Each row was made from one small tree. Brackets hold a mark, then the marks that hang from it, in alphabetical order. Every link used is in the known rows. Write each row's tree.
Each row is shifted at random along 4 fixed directions that mean nothing.
Known rows:
[beku [ruvanit [kepub binu]] zifof]: [ 258,  203,   15, -124,  185,  -24,  164,  314, -211,  130,   56,  125,
  150,   41,   49,   69,  -54,   16,  251, -209,  122, -300,   40,  220,
  126,  110,  366,  285, -393, -194,  298,  232,  265, -271,   17,   61,
  -83,   -2, -293,  -42, -397,  320,  -99,   30,   87,  170]
[vali beku [fiba [binu tafut zokined]]]: [ 328,  170,   92,  -15,   -5, -116, -121,   80, -201,   98, -161,  582,
    7, -186,  -81,  171,   97,  331,  154,   96, -179,    1,  -51,   61,
   45,  569,  175,  605,  126, -110,  437,  228,  320,  184,   -7,  163,
 -124,  240, -140, -347,   36,  274,  386,  -31,   24,  340]
[davun [fiba [binu zokined]] [zifof beku vali]]: [ 199,  231, -159,   83,  112, -130, -192,  255, -300,  132,   19,  223,
   -9, -148,   68,   51,   63,  355,  128,   83,  161,  -50,  -19,   19,
  122,  111,  439,  624,  -10, -102,  235,  414,  267,   -2, -285,   34,
 -174,  122, -472, -290,  176,  224,  -56, -119, -157,  152]
[binu fiba [golaf [vali zifof]] tafut zokined]: [ 267,   48, -192,   55,  -45,  -18, -387,   25,   48, -162,  121,   16,
  -70, -228,    4,   71,  233,  134,  151,  -72, -203,  181,  415,  150,
 -230,  653,   86,  429,  -11, -169,   60,  -20,  344,  -17, -143,  296,
 -132,   96, -161, -186,   18,   95,  445,  -56, -125,  319]
[kepub binu [davun [vali [beku zifof]]] fiba]: [ 325,  285,  203,   65, -144,  -54,   57,  151, -303,  495, -182,  400,
  211,  -74,  108,   81,   24,  136,  274,   62,  121, -118,  339,  268,
  -55,  215,  442,   28, -169, -124,  120,  390,  246, -584,  109, -249,
  -91,   28,  -91, -213, -322,  240,   26,  -83,  167,  -76]
[kepub [binu golaf tafut] [davun beku zifof] fiba]: [ 382,   10, -125,  226,   23, -139,   49,  202, -256,  265, -214,  155,
 -186, -487,   91,   90,  196,  -39,   66,  -59, -345,  -89,  300,   75,
  -39,  355,  688,  214, -349, -192,  328,  185,   27, -153,   41,  -71,
 -252,  -65, -212, -315, -103,  284,   14,  -55, -138, -160]
[beku [ruvanit zifof zokined]]: [ 125,   64,   61,   41,  115,  265, -278,  219,  159, -244,  469, -269,
  192,  -12,  -63, -152,   69,   53,  386, -173,  191,  -11,  348,  295,
 -157,  174,  381,  511, -364,   21,  -87,  118,  332, -318,  -54, -136,
  -65,  -32,  -48,   40, -473, -175,  -46, -141, -120,  413]
[kepub [davun [vali beku zifof]] [fiba [binu golaf zokined]]]: [ 193,   40,  333,  117, -327, -185, -112,   59, -126,  260, -768,  278,
  150, -277,  -65,  218,  131,  139,  224,    8, -111,   76,  205,  510,
 -173,  456,  -43,  300,  239, -302,  395,   17,  252, -192,  243,   55,
  -64,   58,   51, -213,  -83,  401,  344, -119,  154, -164]
[kepub binu [davun beku golaf vali zifof] fiba]: [ -10, -183,  147,   50,  141, -109, -205,  388, -321,  416, -476,  -61,
  176, -297,  -24,   66,   70,   58,  218, -143, -177,   69,  504,  314,
 -105,  354,  382,   34, -268, -151,  230,  246,  278, -487,  356, -361,
 -202, -290, -111,  -30, -374,  198, -175, -181,  113, -176]
[zifof [davun [beku [ruvanit kepub]] fiba golaf] vali]: [-189,    6,  -42, -210,  767,  -46, -437,  124,  -45,  -90, -459, -356,
   73, -159, -101,  252, -173, -119,  535, -212,  -91,  405,  135,  175,
 -128,  261, -132,  560,  161, -373,  620,  -50,  331, -636,  285,  114,
   24, -209,   83,   52,  230,  216,  122, -266,   22, -214]
[vali [davun beku zifof] [fiba [binu golaf zokined]]]: [ 197,  244, -141, -129,  103,  -49, -363,  228, -256,  299,  -15,  430,
  218, -209,  -14,  188,   51,  270,  177,  290, -208,  -60,  276,  125,
 -149,  380,  212,  613,   61, -143,   47,  296,   98,  203,   83,   -6,
 -236,  116, -228, -249, -204,  171, -109,   35,   63,   64]
[ruvanit [beku [davun fiba golaf zifof]] [kepub [binu zokined]]]: [  62,   88,  -52,  190,  348, -102, -700,  127,  -85,  -82,  291, -234,
  255, -142,  -58,  -53,    4,  466,  430,   -3, -287,  135,  473,   64,
 -417,  251,  296,  376, -311,   99, -319,  240,   97, -354,  229,   15,
  -71, -142,   64,   73, -123, -184, -265,   49,  -39, -150]
[kepub [davun [beku [zifof vali]] golaf]]: [ -41,   52,   30,  -28,  316,  219, -460,  232, -107,  162,   20, -230,
  156,    3,   13,   43, -107, -181,  404, -272,  251,  185,  436,  361,
 -197,  267,  238,  248, -130, -295,   93,  136,  398, -624,   17, -171,
  -83, -168,   94,  117, -151,   25, -158, -323,   20,   80]
[vali [beku zifof] [davun [fiba binu]]]: [ 154,  393,  269, -283,   11,  235, -606, -312,   71,  267,  413,  123,
   83,  -10,  -88,   -2,  -59,  217,  813,  158,  161,  258,  555,  -15,
 -517,  307,  237,  555,   96, -174, -311,   92,  384, -434,   78, -107,
  135,   57,  380, -147, -252, -384,   38,  -86, -204,  366]
[beku ruvanit [zifof davun vali]]: [  53,  272,  -10, -183,  392,  373, -279,   18,    9,   12,  316, -235,
  -64,   17,   46,   24,  -20, -146,  518, -207,  555,  174,  268,  260,
  -68,  153,  305,  429, -169, -378,  148,   45,  444, -560, -201,  -10,
   72,   36,   23,   -4, -139, -150,   24, -211, -220,  147]
[fiba [binu [golaf [davun zifof]]]]: [  94,   35,  110, -264,  -81,  132, -305,   83,   26,  311,  125, -168,
  -71, -255,  -71,   53,   48,  -30,  448, -183, -160,    3,  203,  306,
  -79,  260,  231,  538,    0, -109,  135,  -23,  391, -158,   59,  -51,
  -29,  -12,  -69, -218, -313,   -2, -158,  -23, -243,  252]
[zokined [beku [davun vali]]]: [ 170,  257,  108, -195,  217,  127, -288,   62, -278,   73,  285,  173,
  139,  -52,    8,   94,   47,   14,  381,   32,  156, -105,  306,   50,
 -111,  229,  258,  394,   61,  -91,   73,  291,  156, -374,   -6, -100,
  -14,  145,  -32, -349,   15,   66, -143,  -20,  -24,  304]
[vali [beku ruvanit] davun [fiba [binu tafut]] zifof]: [ 264,  371,  185,   27,  -29,  434,  -86, -282,  -39,  143,  520,  326,
   15, -181,  -58,  -37,  111,  390,  531,  148,  238,   79,  407,   96,
 -339,  511,  353,  550, -189, -298,  -78,   86,  282,   45, -224,   88,
   -2,  121,  233,  -59, -270, -621,  187,  -98, -342,  654]
[golaf davun [fiba binu]]: [ 272,  261,  210,  -61,   94,  292,   37,  100,  -96,  222,  859,  104,
 -139, -223,   28,   -8,   -5,  183,  438,   -7, -132,  -83,   28,  124,
  124,  163,  560,  551, -131,  167,  181,  234,  355, -237, -123,  114,
   -7,  187, -186, -292, -309, -176,  -43,   22, -385,  464]
[fiba [binu golaf tafut zokined] [davun [beku zifof] vali]]: [  30,  121,  188, -247,  -55,   76, -894,  238,   25,  124,  192,   92,
  219,   -6,   63,   24,  199,  525,  264, -164,    4,   82,  379,  214,
 -283,  610,   70,  464,  125, -360, -196,  135,  274,  168,  101,  -29,
  -97,  112,  145,  -99, -297, -255, -193,  -58,   53,  284]
[binu fiba golaf zokined]: [ 320,  -16,   64,   22,  219,  -89, -200,  -73,  -63, -334,  -63,  -93,
 -334, -390,  -26,  166,  250, -174,  273,  -66, -195,  294,  253,  -22,
 -179,  393,  276,  623,   66, -229,  295, -145,  191,  -85,   34,  240,
  -15,  102,  -22, -386,  218,  326,  366,   -8, -334,   -5]
[fiba [binu golaf tafut] [davun [vali beku] zifof]]: [ 326,  216,  -69, -180, -198,  -54, -158,  124, -323,  265,   20,  308,
  -40, -317,  124,  150,  275,  347,   73,   86, -187, -238, -148,   -1,
   79,  338,  376,  608,   64, -326,  254,  284, -123,  646, -171,   61,
 -192,  267, -305, -549,  101,   22, -209,  183, -256,  227]
[binu fiba [zokined [beku davun [ruvanit kepub] zifof] vali]]: [ 234,  379, -149,   37,  -27,  305,  160,  214, -297, -480,  259,  207,
  -74,  -77,  275,   52,  105,  202,   75,  -70,  233,  -62,  100,   23,
  -36,  251,  317,  350, -214,  -81,  212,  143,    9, -247, -286,  482,
  -29,   95, -104, -152,  -46,   62,   68,  187, -123,  137]
[vali [davun [fiba [binu [zokined beku]]] zifof]]: [  50,    8,  111,  -27,   -4,   27, -227,  138, -226,   85, -123,   84,
 -179, -335,  -49,   35,   79,  122,  299,    8, -146,   69,  154,  124,
 -151,  309,  196,  584,   32,   14,  283,   34,  297,    1,   -4,   79,
  -43,  -74,  -69, -202,  -94,   30,   16,   61, -225,  136]
[ruvanit zifof [zokined [vali [davun beku]]]]: [ 225,  147, -116,  253,   27,  333,  108,  423, -306, -211,  576,   10,
  120, -192,  143, -152,   97,  128,   42,  -28,  157, -382,  135,  320,
   69,  183,  497,  458, -340,  261,  100,  392,  -29,    2, -372,  -68,
 -256, -140, -333,  -14, -281, -143, -264,   63, -129,  343]
[zokined [binu fiba [golaf davun]] [vali [beku ruvanit]]]: [ 107,   41,   39, -348, -198,  407,  197,   28, -122, -109, -478,  207,
 -164, -272,  164,  138,  244,  -76,  279, -306,  -27,  174,  105,  247,
   13,  544,  -61,  353,  133,  -92,  561, -141,  346, -678,  -91,  164,
   19,  -83,   -1, -128,   -6,   58,  330,   -8,  -86,  307]
[kepub binu [davun [golaf vali] zifof] fiba]: [ 162, -162,  230,  205,   39,   47,  -44,   18, -139,   19, -217, -356,
 -222, -492,   -1,   61,  100, -168,  390, -207, -217,  288,  373,  285,
 -147,  218,  494,  122, -296, -188,  448,  -94,  305, -511,  245,  -13,
    7, -128,   48, -149, -121,  200,  144,  -35, -309, -114]
[zokined [binu [golaf [fiba davun] vali] tafut]]: [ 363,   86,  -36, -192,   76,   67,  -24, -113, -106, -274,  127,  107,
 -442, -472,  136,  240,  208, -102,  228,  -62, -487,   80, -221,  -19,
  105,  309,  274,  534,  103, -198,  774, -120,  145,  -77,  -98,  450,
   34,  337, -199, -553,  328,  240,  414,  254, -367,  293]
[beku [ruvanit zokined] zifof]: [  99,  232,   68, -219,  166,  259, -443,   38,  195, -136,  428, -148,
  303,  146, -150,  -17,  -41,  -47,  551,  -52,  249,  117,  511,  178,
 -311,  227,  307,  402, -249, -223, -120,   69,  411, -441,  113, -122,
   56,   91,   33,  -64, -450,  -35,   67, -164,    7,  390]
[davun [beku zifof] [fiba [binu tafut]] [golaf vali]]: [ 130,   40, -124, -161,  264,   88, -283,  284, -214, -145,  264,  -41,
  -92, -209,   90,   20,  126,  301,  136, -113, -171, -124,   62,  -54,
   64,  441,  472,  509, -168, -227,  308,  215,  127,  440, -228,  288,
 -157,   51, -231, -244,  115,  -24,  -50,  -86, -300,  409]
[zifof [vali [beku ruvanit] [davun golaf] [fiba binu]]]: [  64,  251,  125, -221,  296,  229, -153,  -21, -243,  149, -316,  440,
  227,  -81,   19,  299,  -72,  141,  395,   81,  228,  132,   46,  234,
  -94,  271, -130,  598,  240, -384,  464,  113,  256, -248,  113,   96,
  -35,  163,  117,  -52,  188,   68,  153, -110,    6,  185]
[vali [davun golaf] [fiba binu] [zifof [beku [ruvanit zokined]]]]: [  -2,  319,  289, -284,  187,  214, -434, -184,  133,  136, -198,  265,
  451,   62, -242,  234, -220,  196,  520,  286,  267,  195,  466,  390,
 -447,  195, -226,  605,  150, -362,   99,   27,  406, -560,  363, -136,
   35,   84,  115,  -11, -199,   -8,  257, -191,  178,  301]
[beku davun [ruvanit [kepub fiba]] zifof]: [ 208,  144, -104,  130,  179,  297,  426,  377, -231, -256,  303,  -12,
 -170, -143,  157,   -3,   66,  -77,   78, -282,  216, -381, -159,  308,
  207,   97,  660,  298, -613, -292,  363,  141,  212, -204, -379,  366,
  -99,  -39, -170,   11, -348,    9, -162,   65, -249,  -67]
[binu [golaf davun fiba [vali [beku [ruvanit kepub]]]] zokined]: [ 197,  382, -130,  121, -297,  259, -162,  365,   85,  146,  646,  263,
  518,   52,  159,   30,  -46,  437,  290,  -33, -422,   69,  232,  374,
  -66,  383,  115,  316,  -26,  247,  -72,  358,  315, -495, -133,  255,
 -126,  184, -238,   42, -372, -192,  -56,  -54,  183,  240]
[zokined [vali [zifof [davun golaf]]]]: [ 213,  319,   17,   18,  165,  207,    9,   16, -270,  154,  485,  -41,
   48, -247,  -89,   73,   43,   75,  251,  175,  266,   -4,  287,  117,
  -40,  175,  418,  424, -281,    3,  -75,  355,  -52, -238, -125,  -70,
  -85,   96, -293, -252,  -29, -136,   34,  -37, -209,  348]
[golaf [davun beku] [fiba binu]]: [ 149,  -12,  123, -346,  217,  138,  125,  260, -131,  235,   22,  121,
 -214, -276,  -28,  161,  -51, -167,  338, -211, -416, -168, -169,  307,
  264,  330,  222,  525,  176,  -46,  888,   23,  482, -185,  -19,  203,
  -56,  -59, -253, -256, -199,  365,   91,  -21, -177,  204]
[beku [ruvanit [zokined binu]] [zifof davun vali]]: [ -44,  270,  -12,  -62,  336,  518, -421,  223,   16, -106,  341,  -85,
  175,  225,  113, -109,  -25,  160,  372, -152,  710,   91,  222,  429,
   -9,  217,  279,  379, -436,  -52, -105,  270,  500, -801, -166, -196,
    8,   55, -133,  145, -395, -325,  -99, -201,   70,  268]
[zifof [beku [ruvanit zokined]] [davun vali]]: [ 105,  204,  196,  128,  311,  377,    0,  193, -147, -230,  375, -184,
   31,  -83,   68,  -69,  125,  153,  237,  -76,  493,  -10,  138,  318,
   88,  135,  509,  538, -262, -192,  216,  266,  215, -285, -282, -160,
  -31,   22, -275, -153,  -78, -239, -162, -211, -238,  150]
[zokined [beku [davun fiba golaf zifof]] binu vali]: [  50,   79, -144, -267,   81,  135, -106,   42, -417, -135, -225,   95,
 -143, -364,   16,  152,  107,    5,  208,   88, -129,   56,  134, -154,
  -64,  210,  272,  365, -108,   73,  318,  158,  -31, -381,   -6,  106,
  -16,   24, -196, -397,  239,  126,   43,  129, -149,  263]
[ruvanit [beku davun] zokined]: [ 188,  281, -110,  -69,  377,  174, -401,  182,  -51, -141,  434,  138,
  355,  110,  -49,   14,  -28,   46,  320,   18,  163, -296,  189,  272,
 -130,  215,  233,  508, -108,    7,   -6,  347,  181, -440,   -5, -118,
 -112,   77, -113, -118, -118,  133, -132,   13,  120,  153]
[fiba [davun beku [golaf vali] zifof]]: [ 167,  248,  -32, -508,  312,  -15, -788, -289,  109,   82,  236, -322,
  180, -221, -198,  233,  -16, -132,  798,  204, -421,  450,  651, -170,
 -524,  241,  246,  491,  256, -411,  121,    5,   81, -260,  429, -136,
   83,  122,  139, -473,   99,  163,   -7,   35, -199,  234]
[beku [ruvanit [zokined vali]]]: [ 154,  194,   69, -269,  147,   94, -149,  -44,  -22, -294,  -37,   12,
  284,  -90, -180,  204,   11, -124,  472,    0,   57,  155,  280,   43,
 -163,  244,   62,  436,  118, -193,  469,   -3,  187, -403,  316,   34,
   83,  173,  -52, -285,  -19,  428,  404,  -20,   79,  400]
[golaf [fiba [davun [zifof [beku [ruvanit kepub zokined]]]]] vali]: [ 147,  325, -116,  -25,  -68,  176,  -49,  162,   95, -187,  444,  -78,
  120,  -79,   82,   51, -132,  114,  345,   27, -183,   44,  -16,  265,
  -28,    1,  331,  498, -108, -150,  444,  146,  330, -410, -135,  193,
  -25,  103, -361, -191, -262,   80,  -11,  120, -139,  160]

Which tree is each row?
[  61,  457,  -32,  -87, -235,  228, -474,  -39,   48,  226,  236,  323,
  559,   12,  -73,   85,   48,  396,  404,  197,  254,  274,  808,  141,
 -564,  338,  -93,  360,  113, -122, -489,  225,  225, -753,   24,  -96,
  -49,   51,   42,   87, -197, -325,  183, -213,  214,  392]
[binu golaf [zokined [vali [davun fiba] [zifof [beku ruvanit]]]]]
[ 190,  238,   24, -287,  277,   14, -183,  143, -280,  173,  213,  179,
    2, -149,   74,  159,  147,  122,  269,   47,   76,   17,  102,  -15,
    3,  263,  234,  521,   85, -227,  172,  263,  221, -239,   71,  -73,
  -90,  114, -169, -358, -110,  124,    1,  122, -132,  205]
[binu [fiba [davun vali]]]
[ 349,  483,  -52, -333,  336,   89, -206, -146,  -55,  168,  544,  101,
  -74, -128,   62,  194, -170,    7,  618,  204, -196,  -10,  150,  -43,
  -24,   33,  436,  529,  240, -157,  483,  148,  225, -169,  -55,  232,
   72,  278, -143, -493,  129,  257,   86,  -18, -287,  229]
[golaf [davun [beku [zifof vali]]] [fiba binu]]
[ 437,  507,  147,  -86, -166,  151, -349, -287,   71,   88,  606,  185,
  -49, -184,   91,   68,  147,  358,  385,  137,  173,  -24,  236,   52,
 -238,  223,  363,  662,  100, -400,  -66,  178,   53,   13, -225,   88,
  -20,  377,  -37, -464,  184, -215,   34,   30, -365,  569]
[fiba [binu [golaf [vali [zifof beku]]] tafut] davun]
[ 209,  288,  -61, -161, -157,  267,   -7,  262,  -80,  -58,  273,  238,
  171,  -83,  182,  147,  102,  105,   84,   79, -109, -157, -110,  293,
   39,  175,  260,  438,  -33, -280,  310,  179,   30,  131, -253,  246,
  -96,  257, -316, -279, -177,   24,  -48,   77,  -98,    8]
[binu [golaf [fiba [davun [vali [beku [ruvanit zokined] zifof]]]]]]
[ 222,  101,    6,  157,  290,  131,  -94,   18, -159, -462,   94,  -56,
 -388, -371,  273,   -8,  143,   72,  189, -211,  318, -307, -237,  373,
   77,   61,  244,  771,   38, -260,  466,  -46,   95,  135, -485,  389,
  -92,   61,  109, -135,  388,   14,  -28,   49, -522,    3]
[ruvanit [beku davun] [zifof [vali [fiba [binu golaf]]]]]
[ 323,  430, -349, -296,  525, -114, -504, -321,  -98,  -66,  181,  -47,
  115, -109,  -84,  214,  -53, -188,  660,  230,   -1,  -21,  362, -144,
 -311,    3,  294,  529,  216, -334,  254,  130,   30, -306,   57,    9,
   42,  207,  -15, -475,  442,  408,   58,   77, -163,   31]
[ruvanit [beku [davun [zifof vali]]]]
[ 237,  280,  -74, -177,  -85,  278, -177, -159,  121,   16,  206,  143,
  116, -238,   29,  166,   84,   89,  473,  -35, -344,  251,  317,  147,
 -206,  515,   59,  424,  213, -249,  362,  -65,  337, -256,  -86,  247,
   25,  189,  113, -241,   86, -111,  336, -125, -147,  405]
[binu [golaf davun [vali [beku ruvanit] fiba]] tafut]
[ 228,   37,   14,  229,  137,  -53,   78,  223, -431,  357,   55,   42,
    1, -330,   24,   29,  159,  266,  120,  -84, -118, -127,  123,  151,
   74,  359,  412,  176, -308,  -92,  310,  257,  186,  -13,  -45,   29,
 -142,  -75, -305, -132, -182,   42,   92,  -72, -104,  198]
[kepub [binu tafut] [davun fiba [vali zifof]]]
[ -84,  286,  -84, -207,  142,  -65, -318,  516, -272,  368,  201,  310,
  596,  117,    9,  -41,  -68,  659,  310,   70,  163, -193,  339,  117,
   -4,  378,  287,  431, -234, -116, -165,  586,  345,  -35,   88, -230,
 -264,  -27, -274,   12, -687, -130, -383, -125,  252,  492]
[davun [beku [ruvanit kepub]] [vali [fiba binu]] zifof]
[   5,  261,  275, -377, -150,  166, -305,   77,  -62,  489,   43,  265,
  237,   38,  -28,   52, -113,  298,  510,  -14,   97,  -13,  245,  414,
  -80,  394,  -17,  363,  205, -115,  130,  181,  654, -337,   11, -117,
   18,    1,   62, -106, -460, -108,    0, -131,   76,  379]
[golaf [davun [vali [beku zifof] [fiba binu]]]]
[ 107,  268,  -60, -473,   45,  383, -517, -243,  264,  -58,  -80,    5,
   92,   42,   33,  170,   64, -130,  552, -136,  246,  307,  623,  282,
 -452,  421, -156,  418,  245, -580,   64, -183,  514, -888,  -50,  151,
   70,   19,  195,  -41,  -60,   15,  298, -197,  -46,  222]
[binu fiba [golaf [vali [zifof [beku davun ruvanit]]]]]
[ -65,   71,  520,  154,   80,  140, -598,   10,  -62,  -49,  207,   64,
 -165, -229,  -15, -104,  114,  567,  380,  -83,  274,  365,  379,  232,
 -203,  619,  105,  560,   42,   14,  -24,   88,  546, -243,   17,  -72,
   39,   56,  265, -124, -153, -497,  190, -183, -181,  405]
[zifof [davun [vali [fiba [binu tafut [zokined beku]]]]]]
[  34,  439,  113, -364,  211,  -68, -731,   12,  -34,  491, -127,  654,
  369,  120,  -23,  310, -207,  466,  314,  164,  297,  179,  143,  128,
 -166,  229, -248,  650,  394, -321,   52,  382,  469, -704,  284, -225,
 -113,  294,   34, -186,  128,   81,  147, -149,  296,  383]
[zifof beku [vali [fiba [binu tafut] [davun golaf]]]]
[ 181,   98,   52,   62,  188,  297,  251,  519, -471,  226,  521,  403,
  -40, -199,  136,   67,   38,  221,  -82,    0,   36, -405, -257,  255,
  342,  154,  479,  567, -356,  141,  209,  457,  116,  105, -257,  142,
 -274,  126, -481,  -96, -238, -122, -250,   94, -215,  286]
[vali [davun [golaf [fiba binu]]]]
[ 338,  305, -198, -362,  362, -155, -110,  197, -380,  137,  -37,  336,
   31, -255,  162,  322,  204,   33,   89,  202, -198, -146,   24, -134,
   53,  257,  264,  614,  250, -367,  366,  321, -171,  130,   40,   41,
 -215,  193, -346, -592,  233,  453,  -81,  138,  -85,  -31]
[binu [fiba [davun beku vali]] golaf]
[ -21, -104,  343,  282, -145, -117, -223,  363,  221, -357, -227, -134,
  -94, -233,  121, -145,    1,  222,  135, -400,  105, -329, -211,  796,
  -65,  127,  -29,  684, -111,    5,  240,  -38,  353, -365,    6,   39,
 -162, -233,  175,  151, -317,   -4,  -95,  123,  -77, -147]
[ruvanit beku [kepub [fiba [binu golaf] davun]] zifof zokined]
[ 312,  164,  -35,  -68,  174,  161,  142,  -94, -206,   16,  251,  -95,
  -84, -277,  -77,  128,   40, -296,  408,   13,  -45, -146,  161,  277,
  -53,  216,  259,  409,  -30, -244,  507,   -3,  226,  -32, -183,  187,
   -4,   24, -211, -237,   18,  214,  176,   86, -275,  311]
[golaf [vali davun zifof]]
[  86,  271,   -5, -697,  373,   54, -248, -171, -201,  -98, -441,   92,
  156, -227, -100,  426,  -33,  -34,  544,  189, -188,  181,  279, -210,
 -293,  191,  -51,  528,  401, -531,  668, -142,  -95,    5,  428,  289,
  123,  108,  123, -362,  308,  420,  310,   60,  -64,  149]
[zokined [vali [davun [beku ruvanit zifof] [fiba binu] golaf]]]
[ 127, -171,  261,  -12,   92,   11, -316,  182,  -62, -106,  -86,   18,
 -168, -201, -127,   29,  176,  140,  240, -358,  -59,   70,   42,  224,
   15,  590,  162,  546,  -29, -153,  414,  -49,  515,   54,   67,  133,
  -42,   32,   -1, -110, -140,  124,  255,  -71, -117,  388]
[fiba [binu tafut zokined]]
[ 123,  236,   92, -230, -141,  412,  -86,   97,  -71,   14,   13,  387,
   91, -126,  194,   83,  202,  176,  296, -123,  130,  117,   28,  301,
  -24,  470,   82,  445,  -11, -266,  224,  138,  338, -486, -175,   64,
  -49,  165,   28,  -90, -172, -194,   72,   -1,  -41,  422]
[zokined [binu [golaf [vali [beku ruvanit] [fiba davun]]]]]
[  44,  403,   30, -378,   25,  172,   69,  -57,  -57,  324, -306,  354,
  165,  -60, -132,  220, -126,  -47,  360,   95,  447,  109,  299,  339,
  -68,  259, -128,  397,  173, -322,  405,  135,  500, -878,  -49, -100,
   -8,  -23, -175, -103, -185,  197,  474, -209,  177,  325]
[zokined [vali fiba [zifof [beku ruvanit] davun]]]
